In the rows, 128 means zero.
Facts:
brekim ξ grabor; brekim ξ pestor; veplafu ξ verubir; veplafu ξ gratuke; veplafu ξ ploklel; plitefur ξ druson; kleskim ξ grabor
kleskim ξ tegrol; tibren ξ zadro; tibren ξ geplo; trogra ξ legrus; trogra ξ kebrok; trogra ξ ginu; trogra ξ fifli
bredopal ξ fepli; plugran ξ fakliklem; plugran ξ sizusik; tremigu ξ fepli; tremigu ξ drisaplu; reflik ξ fudu; reflik ξ klaflufek
kibak ξ stufur; kibak ξ drita; kibak ξ kebrok; kibak ξ verubir; kibak ξ ploklel; mivozun ξ fakliklem; mivozun ξ tuplis
mivozun ξ gome; mivozun ξ drisaplu; mivozun ξ toplol; mivozun ξ tekun; soze ξ legrus; soze ξ febre; soze ξ reto
floskin ξ plaskanu; floskin ξ breplo; zusosik ξ ramem; ranur ξ miplovak; ranur ξ brubos; ranur ξ gratuke; basam ξ stufur
movis ξ raner; movis ξ nuve; movis ξ brubos; klukis ξ fastim; klukis ξ skefak; klukis ξ brubos; tose ξ fastim
tose ξ pestor; tose ξ ploni; gubruk ξ goplanam; gubruk ξ rutak; flibrek ξ nufliplok; flibrek ξ veskenil; vifom ξ zodru
vifom ξ gridu; vifom ξ skizu; vifom ξ goklam; tadebak ξ drita; tadebak ξ kubi; litor ξ nestan; litor ξ pites
litor ξ geflak; terom ξ verubir; terom ξ kubi; terom ξ tekun; tilam ξ plaskanu; tilam ξ pafom; keflum ξ geplo
keflum ξ plubre; keflum ξ ginu; granol ξ kubi; granol ξ ploklel; fudak ξ driklotrus; fudak ξ lisi; fudak ξ stagon
fudak ξ veskenil; zagras ξ ginu; feklol ξ febre; ragevok ξ letubren; daklefun ξ gridu; daklefun ξ pena; trilobrar ξ trudos
rupos ξ breplo; tidri ξ pites; flagror ξ deretu; flagror ξ zuku; flagror ξ kebrok; gogrus ξ skifuzar; nobar ξ pites
bubros ξ skefak; bubros ξ skizu; siklem ξ nuve; siklem ξ plubre; siklem ξ sizusik; siklem ξ sezer; siklem ξ skeneron
luduk ξ fludel; luduk ξ tafo; skodul ξ geplo; skodul ξ mura; skodul ξ brubos; skodul ξ breplo; tesi ξ zodru
tesi ξ letubren; stustor ξ nuvuk; stustor ξ dristo; stustor ξ kaplel; pleplezum ξ tuplis; pleplezum ξ driklotrus; pleplezum ξ sezer
sople ξ latir; sople ξ driklotrus; sople ξ nuvuk; sople ξ datran; fluflil ξ begromor; nevuk ξ kebrok; nevuk ξ stuste
vesim ξ fludel; vesim ξ driklotrus; vesim ξ sizusik; kabri ξ plaskanu; beler ξ raner; beler ξ zuku; beler ξ nuve
beler ξ ploni; beler ξ reto; tikla ξ plaskanu; tikla ξ ploni; tikla ξ seplor; plusku ξ kubi; plusku ξ gratuke
plusku ξ tegrol; nepli ξ deretu; nepli ξ tafo; kluna ξ datran; kluna ξ skefak; kluna ξ rutak; kluna ξ skifuzar
fliskipas ξ ramem; fliskipas ξ ginu; grupul κ tremigu; kaplel κ tremigu; kibak κ tremigu; kibak κ sizusik; fludel κ miplovak
foplus κ grabor; foplus κ kibak; gratuke κ stuste; gratuke κ trudos; legrus κ bredopal; pites κ tinak; gubruk κ pafom
gubruk κ fepli; flibrek κ tremigu; flibrek κ tesi; flibrek κ kadul; pafom κ tadebak; sezer κ legrus; sezer κ bubros
sezer κ flibrek; sezer κ plusku; patem κ tremigu; patem κ fudu; patem κ dimaflak; feklol κ trudos; ragevok κ kibak
zodru κ stuste; ginu κ zodru; stufur κ grupul; tidri κ vodro; brotok κ sizusik; deretu κ pafom; deretu κ ginu
luduk κ ragevok; tesi κ tremigu; tesi κ fludel; tesi κ grabor; tesi κ bredopal; grabor κ tremigu; grabor κ kibak
trudos κ zuku; dimaflak κ tadebak; sizusik κ tremigu; tuplis κ stuste; stuste κ tadebak; vesim κ stuste; pestor κ tremigu
pestor κ kadul; silon κ miplovak; tinak κ tremigu; veplafu φ febre; veplafu φ flagror; plaskanu φ feklol; plaskanu φ silon
pena φ deretu; pena φ flagror; kebrok φ flagror; plunik φ fluflil; zuku φ raner; zuku φ luduk; bredopal φ tuplis
bredopal φ rutak; drita φ raner; grupul φ zusosik; grupul φ silon; reflik φ plitefur; reflik φ drita; dristo φ trilobrar
dristo φ skefak; pesok φ tuplis; kibak φ stufur; kibak φ fluflil; lisi φ zusosik; zusosik φ raner; skizu φ raner
skizu φ miplovak; gratuke φ flagror; movis φ dimaflak; movis φ luduk; tekun φ drita; tekun φ kleskim; tadebak φ drita
tadebak φ luduk; zadro φ silon; tilam φ raner; tilam φ miplovak; tilam φ feklol; tilam φ grupul; feklol φ raner
feklol φ klukis; fudu φ raner; fudu φ grupul; fudu φ brekim; gridu φ raner; gridu φ trilobrar; gridu φ lisi
stufur φ brekim; stufur φ silon; trilobrar φ raner; trilobrar φ zusosik; flagror φ raner; flagror φ kleskim; deretu φ raner
deretu φ kleskim; miplovak φ raner; miplovak φ brekim; siklem φ raner; siklem φ ranur; luduk φ silon; mebrak φ miplovak
mebrak φ flagror; mura φ raner; mura φ pesok; fifli φ zadro; ploni φ pesok; ploni φ brekim; dimaflak φ deretu
vesim φ kibak; nestan φ miplovak; pestor φ kebrok; pestor φ brekim; goplanam φ pesok; goplanam φ silon; silon φ tuplis
silon φ fluflil; beler φ silon; skefak φ brekim; brekim Θ 201; veplafu Θ 846; fepli Θ 846; plaskanu Θ 846
ploklel Θ 117; kubi Θ 201; pena Θ 117; skifuzar Θ 117; seplor Θ 117; plitefur Θ 117; kleskim Θ 846
kebrok Θ 846; tibren Θ 201; plunik Θ 129; trogra Θ 201; zuku Θ 616; bredopal Θ 846; goklam Θ 616
ramem Θ 117; plugran Θ 46; tremigu Θ 129; drita Θ 129; grupul Θ 616; reflik Θ 46; dristo Θ 129
drisaplu Θ 616; raner Θ 616; pesok Θ 846; kaplel Θ 846; kibak Θ 201; fludel Θ 117; verubir Θ 46
mivozun Θ 201; soze Θ 616; plubre Θ 129; reto Θ 117; lisi Θ 117; stagon Θ 117; floskin Θ 129
zusosik Θ 846; foplus Θ 846; skizu Θ 846; ranur Θ 846; geflak Θ 129; gratuke Θ 117; basam Θ 201
movis Θ 846; nuvuk Θ 616; legrus Θ 846; tekun Θ 846; pites Θ 117; klukis Θ 846; letubren Θ 846
tose Θ 201; gubruk Θ 117; flibrek Θ 201; nufliplok Θ 846; vifom Θ 616; pafom Θ 846; klaflufek Θ 616
tadebak Θ 201; sezer Θ 846; litor Θ 117; zadro Θ 117; terom Θ 201; tegrol Θ 201; tilam Θ 846
keflum Θ 846; druson Θ 846; granol Θ 201; fudak Θ 846; begromor Θ 201; geplo Θ 616; patem Θ 201
zagras Θ 117; feklol Θ 846; kadul Θ 46; toplol Θ 846; ragevok Θ 846; febre Θ 129; fudu Θ 846
zodru Θ 46; ginu Θ 201; gridu Θ 846; daklefun Θ 46; stufur Θ 846; breplo Θ 616; brubos Θ 846
trilobrar Θ 117; rupos Θ 846; tidri Θ 846; skeneron Θ 846; flagror Θ 129; tafo Θ 846; brotok Θ 846
fastim Θ 201; deretu Θ 846; gogrus Θ 846; nobar Θ 201; bubros Θ 117; veskenil Θ 846; miplovak Θ 129
siklem Θ 129; luduk Θ 846; datran Θ 117; mebrak Θ 129; mura Θ 129; rutak Θ 129; skodul Θ 616
tesi Θ 846; vodro Θ 117; grabor Θ 846; driklotrus Θ 129; stustor Θ 117; fifli Θ 117; pleplezum Θ 117
ploni Θ 846; trudos Θ 129; dimaflak Θ 846; sople Θ 616; sizusik Θ 201; tuplis Θ 846; fluflil Θ 616
nevuk Θ 117; stuste Θ 846; vesim Θ 846; nuve Θ 846; nestan Θ 616; pestor Θ 846; kabri Θ 616
goplanam Θ 117; silon Θ 846; beler Θ 846; skefak Θ 846; tinak Θ 117; tikla Θ 46; gome Θ 117
plusku Θ 117; nepli Θ 616; fakliklem Θ 201; kluna Θ 846; fliskipas Θ 201; latir Θ 616

Known rows:
raner: [142 115 105 112 134 132 148 132 161 120 131 116 134 104 132 133 126 129
  75 150 128 152 138 125 138 154 146 132 120 124 125  81 136 118  95 141
 140 131 103 150 135]
fifli: [136 119 114 148 137 121 125 129 126 119 123 121 140 113 137 145 136 135
  99 143 135 151 117 132 141 132 133 125 124 123 133 124 129 133  71 125
 127 123 143 127 114]
tinak: [114 118 131 147  71  86  18 105 130  94 140 118 130 114 106  98 135 175
 148 183 104 214  90 175  86  97 111  82 140  93 132 180 139  83 173 120
 111  93 131 138 127]
fliskipas: [132 123 133 118 142 143 138 140 166 141 121 122 136 109 132 127 125 129
 111 129 129 149 131 127 132 120 131 135 134 130 126 115 128 135 100 129
 131 139 132 118 127]
gogrus: [123 136 125 110 129 139 133 131 108 132 118 137 128 145 125 120 116 122
 145 113 131 110 122 116 127 128 132 135 139 129 129 124 122 142 144 128
 128 137 111 119 129]
geflak: [128 125 133 112 127 132 126 135 144 142 125 128 129 126 132 121 124 126
 131 131 130 135 117 109 132 127 130 141 123 129 127 130 135 128 125 125
 137 136 120 126 129]
tadebak: [131 138 115  73 172 135 122 138  61 154 147 105 136 111 133 177 148 113
 131 122 116 104 145 114 123  91  62 127 192 137 127 126 126 141  86 139
 138  80 163 114 127]
vifom: [135 122 119 120 136 140 142 137 198 146 120 119 140 104 140 125 125 143
 120 156 126 153  99 119 137 115 126 129 119 131 128 119 144 122  97 125
 138 137 139 127 114]
tafo: [121 135 126 115 129 133 122 128 103 132 123 136 126 146 123 119 121 118
 140 108 135 107 134 115 129 135 135 142 137 127 129 129 117 139 140 128
 127 131 108 125 133]
fakliklem: [133 122 130 111 141 131 127 134 158 139 124 122 133 103 136 120 127 122
 118 126 132 147 136 119 129 123 132 143 126 127 126 121 128 133 100 130
 131 134 130 128 132]
sezer: [120 137 140 160 116 126 120 116 103 129 134 141 112 155 119 124 129 115
 153 104 136  99 156 137 125 134 129 125 115 128 124 142 122 125 187 129
 119 121 123 140 139]
rutak: [133 120 123 115 119 122 125 130 112 130 125 127 129 131 131 134 117 116
 118 135 132 134 114 110 134 139 138 129 126 122 126 123 140 137 119 132
 139 134 118 130 133]
kaplel: [105 129 145 124  61  86  31 104  64  97 139 134 115 153  98  88 124 149
 175 143 107 161 103 160  79 113 117  94 155  99 128 186 127 106 219 121
 113 103 106 133 145]
druson: [122 136 124 109 131 135 123 129 104 130 123 137 126 143 126 125 119 120
 142 111 132 111 128 114 126 135 133 139 136 130 131 129 119 139 142 128
 128 132 112 119 133]
seplor: [135 125 106 141 138 140 125 134 193 137 123 120 142 109 136 137 131 147
 113 144 132 155 123 123 140 129 136 132 123 120 134 113 130 122  88 128
 125 136 129 135 112]
skifuzar: [136 125 104 128 143 132 122 130 190 137 121 121 142 104 140 131 133 144
 121 145 131 149 114 119 137 123 135 130 121 121 133 119 128 120  93 128
 124 136 132 136 114]
tekun: [125 138 129 100 125 112 141 125  50 127 130 136 119 135 124 116 133 113
 143 105 134 100 125 127 118 139 119 145 139 144 128 123 102 137 137 119
 132 127 118 128 127]
stuste: [119 162 121 153 187 170 114 118  72 173 171 123 111 179 123 224 156 101
 179  81 125   8 224 103 145  88  52 117 167 131 124 154 139 128 197 162
 121  44 164 135 149]

Rows:
No name comes twice in this set of rows, the named rows included.
[135 126 107 136 141 139 129 130 189 138 118 123 140 105 139 129 131 143
 115 146 132 149 116 122 139 124 132 130 117 127 133 114 131 123  91 128
 126 130 136 131 113] => vodro
[117 105 175 173  72  80  49 104  69  78 135 127 115 121 100  94 128 150
 128 162 109 205  92 189  92 112 127  78 117 111 126 193 148 102 182 118
 119 106 154 114 142] => kibak
[119 158 104  88 159 137 100 120   9 154 166 116 120 162 120 193 150 106
 175 105 112  48 176 116 111  98  46 108 207 126 125 141 122 134 175 151
 127  51 140 136 143] => dimaflak
[138 116 126 102 142 141 148 133 142 109 123 120 135 111 133 134 119 119
  85 130 120 140 128 123 134 137 147 126 129 125 128  96 141 136  99 142
 132 137 120 122 144] => brekim
[129 127 138 106 118 111 163 138 123 120 136 127 125 127 134 116 131 122
 133 126 119 116 129 126 124 134 131 138 129 137 126 134 120 128 108 121
 134 146 127 127 123] => mebrak
[133 120 123 124 138 127 123 134 178 144 125 121 136 102 138 120 132 131
 117 149 132 153 122 116 136 118 130 138 111 122 128 127 134 120  92 127
 135 126 133 133 121] => drisaplu
[124 129 138 130 118 120 138 124  57 115 120 139 123 152 125 123 119 114
 133 112 132 103 113 126 127 137 135 126 129 131 129 138 123 149 133 123
 127 132 129 111 129] => bredopal
[133 125 108 126 148 132 119 129 169 138 120 123 140 103 136 125 132 138
 115 143 134 147 120 121 137 116 131 133 116 123 132 116 127 123  88 130
 125 121 134 136 115] => gome
[132 133 113 160 147 141 122 120 181 143 134 121 132 118 133 153 141 144
 136 144 126 128 134 137 136 104 108 108 122 124 129 130 140 112 133 136
 120 108 156 140 116] => gubruk
[121 138 140 150 127 135 127 117 110 132 129 140 116 154 119 133 124 122
 155 109 131 100 134 133 128 125 121 120 120 135 127 142 131 127 188 129
 124 119 131 126 135] => tidri
[126 129 127 128 116 110 138 130  63 106 131 133 126 154 127 142 127 116
 131 110 127 103 132 124 126 152 138 134 145 127 131 137 115 147 123 124
 124 143 118 123 133] => plaskanu
[133 127 120 163 126 124 101 114 174 132 134 122 130 113 130 141 141 148
 136 149 127 150 126 137 130 115 121 115 108 119 131 144 137 102 140 132
 121 114 147 143 122] => pites

Now the same nodes, written a new way:
Known rows:
kabri: [190 136 112 150 151 151  86  78 102 130 154 161 100 142 118 137  82 144
  98 146 145 149 129 113 178 127 188]
silon: [133 116  97 151 127 104 137 112 106 149 163 121 163 111 150 146 182 171
 112 110 113 151 200 122 110 145 147]
fluflil: [142 126 139 117 146 131 118 110 123 143 127 138 124 137 142 136 127 146
 127 152 127 143 129 126 149 136 152]
beler: [161 138 158 143 148 119  98 109 115 149 156 134 105 143 148 151 130 173
  86 119 120 159 147 115 145 121 158]
zadro: [151  99 154 134 146 104 103 114  99 162 147 115 124 131 164 123 140 166
 119 132 122 142 134 137 163 134 148]
raner: [124 124 153  87 147 146 118 110 114 147 134 120 117 118 146 124 115 142
 129 163 114 137 159 112 165 112 163]
tibren: [144 158 157 130 156 125 111 126 140 138 149 126 111 154 132 145 142 155
 113 141 110 160 172 114 129 119 156]
floskin: [140 110 121 108 128 177 119  58 104 121 106 177 126 134 138 138  90 157
 135 159 135 140  99 130 150 128 185]
goklam: [148 123 134 125 152 132 119 110 126 147 135 134 116 148 140 122 120 139
 128 160 124 125 141 127 150 128 160]
ragevok: [125 142  71 130 139 140 150 133 116 117 143 123 190 113 114 116 190 131
 140 128  93 138 227 104  95 135 150]
pestor: [143 163  64 195 169 144 173 114  80  81 175 114 136 154 102 118 127 115
 110 140  72 114 198  91 142  83 126]
tose: [129 156 165 108 147 126 116 139 150 143 141 114 111 153 139 143 157 157
 119 143 101 150 172 112 129 119 143]
grabor: [118 163  71 171 165 155 194 134  83  64 150 108 175 133  95  88 172 101
 135 140  58 105 224  82 112 106 119]
zodru: [159 155   9 194 143 124 122  26 154 172 196 123 118 143 107 201  90 140
 103 152 170 169 226 103 176 156 180]
gratuke: [152 137   7 138 135  90 132  92  89 158 171 112 153 124 128 161 114 156
 156 152 113 157 195 135 130 131 198]
daklefun: [145 142 140 141 160 135 111  93 171 151 147 120 113 143 111 151 124 141
  88 152 136 143 155  98 181 157 140]
ramem: [137 126 151 107 156 114 121 138 104 150 138 112 124 140 145 112 139 144
 155 161 112 134 148 134 157 126 157]
tadebak: [165 184 101 167 178 108 120  87 131 167 187 117  51 181 149 192  69 167
  79 145 139 164 142 109 159  88 161]

Rows:
No name comes twice in this set of rows, the named rows included.
[107  84 137  41 119 158 138  83  98 138 107 159 160  97 149 128 122 166
 144 166 109 131 124 139 128 134 174] => miplovak
[129 108  37 127 111 171 141  46  83 118 121 175 173  97 122 145 112 151
 156 151 144 146 163 132 116 151 200] => trudos
[115 131 112 132 156 190 189  87  90  81 101 153 150 140 125 109 114 105
 149 170 103  94  94 102 149 107 125] => tremigu
[122 157  74 116 141 119 152 115 106 140 175  98 140 125 134 162 133 145
 132 156  94 154 212 102 115  97 162] => deretu
[138 128  69 131 127 127 128 121  81 138 147 123 180  97 126 119 168 129
 158 144 115 147 202 120 125 144 178] => fludel
[139 180  63 201 171 140 172 121 103  96 174 114 125 159 104 133 128 112
 119 141  97 130 206  87 134  86 129] => patem
[120 132 105 140 130 108 144 120 106 149 156 109 178 115 152 145 197 158
 129 111 105 151 198 105 110 136 129] => luduk

Now the same nodes, written a new way:
Known rows:
tinak: [140  95 133 106 107 208 117  54  76 135 120 130 123 133 139 153 163 144
  29 192 140 127 130 132 139  61  79  89 124 188 124 130 118 169 143]
kabri: [170 125 135 166 146  92 126 218 169 136 121 163 131 113 130 123 103 138
 151 111 132 144 113 132 136 111 137 175 114 134 130 133 120 101  87]
reflik: [108 130 132 127 126 117 128 113 126 128 117 114 124 131 108 128 118 125
 151 125 121 124 145 126 131 136 140 118 132 123 132 127 142 123 123]
kibak: [ 99  95  74 124 118 218 143 124 168 147 128 129 123 140 202 164 175 151
  53 167 136 145 130 151 130  44 124 159 127 113 114 121  99 178 109]
fudak: [127 122 119 133 128 107 131 168 125 119 120 124 130 125 140 125 123 128
 150 117 122 133 119 141 133 137 135 152 126 127 121 121 131 106 123]
silon: [ 97 118  93 124 139  99 137 159 152 125 147 156 125 165 112 119 124 128
 135 144 133 175 181  87 152 106 127 155 154  66 103 121 122 185 135]
tekun: [105 143 109 128 131 113 136 166 138 129 127 111 128 121 104 117 125 122
 163 118 126 129 166 135 103 128 129 130 126 140 119 123 134 131 136]
pena: [ 97 137 151 115 128 138 139  81 142 133 128 102 117 127  64 138 127 125
 127 126 132  91 128  86  88 109 150  60 116 144 129 136 156 145 141]
ranur: [113 126 109 136 127 114 128 181 135 128 118 123 131 124 145 125 123 132
 141 122 121 133 113 152 132 142 151 150 130 120 127 125 126 102 121]
terom: [104 130 103 137 130 143 135 155 161 144 134 118 132 118 145 138 152 140
  97 146 118 118  58 144 129 139 182 144 121 108 137 131 119 113 126]
plitefur: [128 118 156 121 125 132 124  82 113 131 122 121 124 129 108 145 133 129
 102 149 119 108  79 103 138 145 154  96 126 122 140 136 142 120 129]
plubre: [116 123 157 112 120 127 122  91  87 122 124 124 134 122  84 119 119 124
 128 126 120 129 115 114 124 138 134 104 140 126 128 124 136 122 137]
grabor: [141  97 104 120 118 174 136 152 127 127 110 143 138 129 174 139 160 141
  79 153 144 163 165 149 104  73  61 143 123 167  95 115 102 169 123]
sezer: [138 125 123 124 126 127 131 159 136 121 125 147 135 132 156 122 130 131
 115 126 139 155 149 137 107 132 107 127 132 139 113 125 113 144 130]
zadro: [ 96 123 125 116 134 113 124  66 100 135 155 121 115 155  47 132 125 122
 122 181 118 121 136  64 178 120 156 125 146  75 136 131 151 166 144]
skizu: [116 154 118 132 134 126 125 125 141 132 123 105 129 115 117 115 117 114
 188 100 125 129 198 158 123 141  91 131 122 149 132 128 131 128 122]
stustor: [135 116 158 122 124 130 123  73 111 132 125 120 124 128 106 145 135 131
 106 150 120 103  83 104 143 141 151 100 125 117 142 136 142 127 127]
fifli: [125 130 147 113 128 129 125  53 113 130 139 118 123 132  70 138 130 122
 109 150 124 108 120  89 134 129 138  94 132 112 136 136 145 138 138]

Rows:
No name comes twice in this set of rows, the named rows included.
[ 72 138  80 135 129 141 149 210 185 135 121  91 127 123 125 127 118 134
 152 111 126 119 123 155  96 112 189 122 123 124 119 126 134 121 123] => veplafu
[114 150 120 133 132 111 126 134 127 136 121 115 129 117 116 114 125 115
 174 110 125 133 198 152 127 144  97 141 127 148 133 125 131 126 129] => gridu
[163 123 140 121 124 127 149  97 140 122 140 185 136 141 186 149 137 125
  92  96 149 140 134 118  96 128 125 132 137  86 131 136 106 122 122] => ginu
[121 126 143 116 125 145 124  88 121 139 130 116 129 120  83 138 141 130
  79 164 119 110  83 107 131 148 158  89 131 118 137 137 132 134 141] => ploklel
[108 125 137 116 132 130 120  59 113 134 148 116 116 146  58 135 126 123
 114 165 121 117 127  77 168 125 142  99 140  92 136 132 148 159 142] => goplanam
[145 101 110 120 113 203 132 104  91 135 127 135 125 126 185 152 172 146
  53 173 144 135 137 152 124  43  61 153 115 187 116 119 104 163 136] => sizusik
[132 126 137 122 124 128 122 124 101 126 126 117 132 121  89 122 126 126
 115 147 124 126 118 123 123 132 120 116 131 142 125 127 134 127 137] => kadul
[100 144 107 120 131 133 158 173 157 120 129  92 125 121 100 122 105 124
 170  85 140 110 158 123  64  86 154 108 124 139 105 126 146 123 127] => kebrok
[112 135 150 117 127 123 119  54 112 141 132 119 122 133  83 136 134 120
 129 156 121 111 143 104 145 147 120  87 129 128 149 137 144 139 138] => lisi
[117 129 150 116 124 119 121 128 169 121 127 182 129 155 164 113 111 133
  62 112 150 160 142 117 119 171 139  48 139 115 125 142 106 161 141] => zodru
[ 82 130 147 113 128 152 143  99 211 135 127 146 114 151 128 137 127 137
  67 114 152 121 133  81  80 129 172   7 124 125 126 148 127 185 136] => gratuke

